[[139 154 137 118 123 142 138 110 112 130 135 120 113]
 [111 132 134 118 113 141 152 134 118 124 144 137 113]
 [121 111 136 153 136 118 122 142 141 111 115 129 136]
 [123 108 124 136 129 112 123 151 147 126 117 132 146]
 [111 128 152 145 122 117 135 144 118 111 122 136 125]
 [125 146 133 108 112 134 133 115 115 144 153 131 118]
 [131 117 127 145 133 111 122 134 132 115 115 145 153]
 [148 150 127 117 131 147 125 110 118 135 130 120 120]
 [118 133 146 120 112 123 136 127 112 126 152 146 124]
 [112 108 127 137 122 111 133 155 140 120 119 140 141]
 [133 146 124 108 121 135 128 112 122 151 147 125 116]]
Indices start at 0.
The entry in the bottom-right corner is 116
The entry in row 0 and column 1: 154
Give the entry in row 1 and column 0.
A: 111
The entry in row 2 and column 0 -> 121
Give the entry in row 2 and column 1.
A: 111
Give the entry directly below the centre entry.
A: 122
Give the entry just left of the largest entry.
A: 133
The entry in row 0 and column 2 -> 137
Give the entry directly above the centre entry.
A: 135
The top-right entry is 113
Give the maximum.
A: 155
The top-left entry: 139
Give the entry just left of the centre entry.
A: 134
Give the entry at the centre.
A: 133
Give the entry directly below the largest entry.
A: 112
The entry in row 1 and column 1: 132
Give the entry directly above 150.
A: 117
The top entry of the column that holds the largest entry is 110
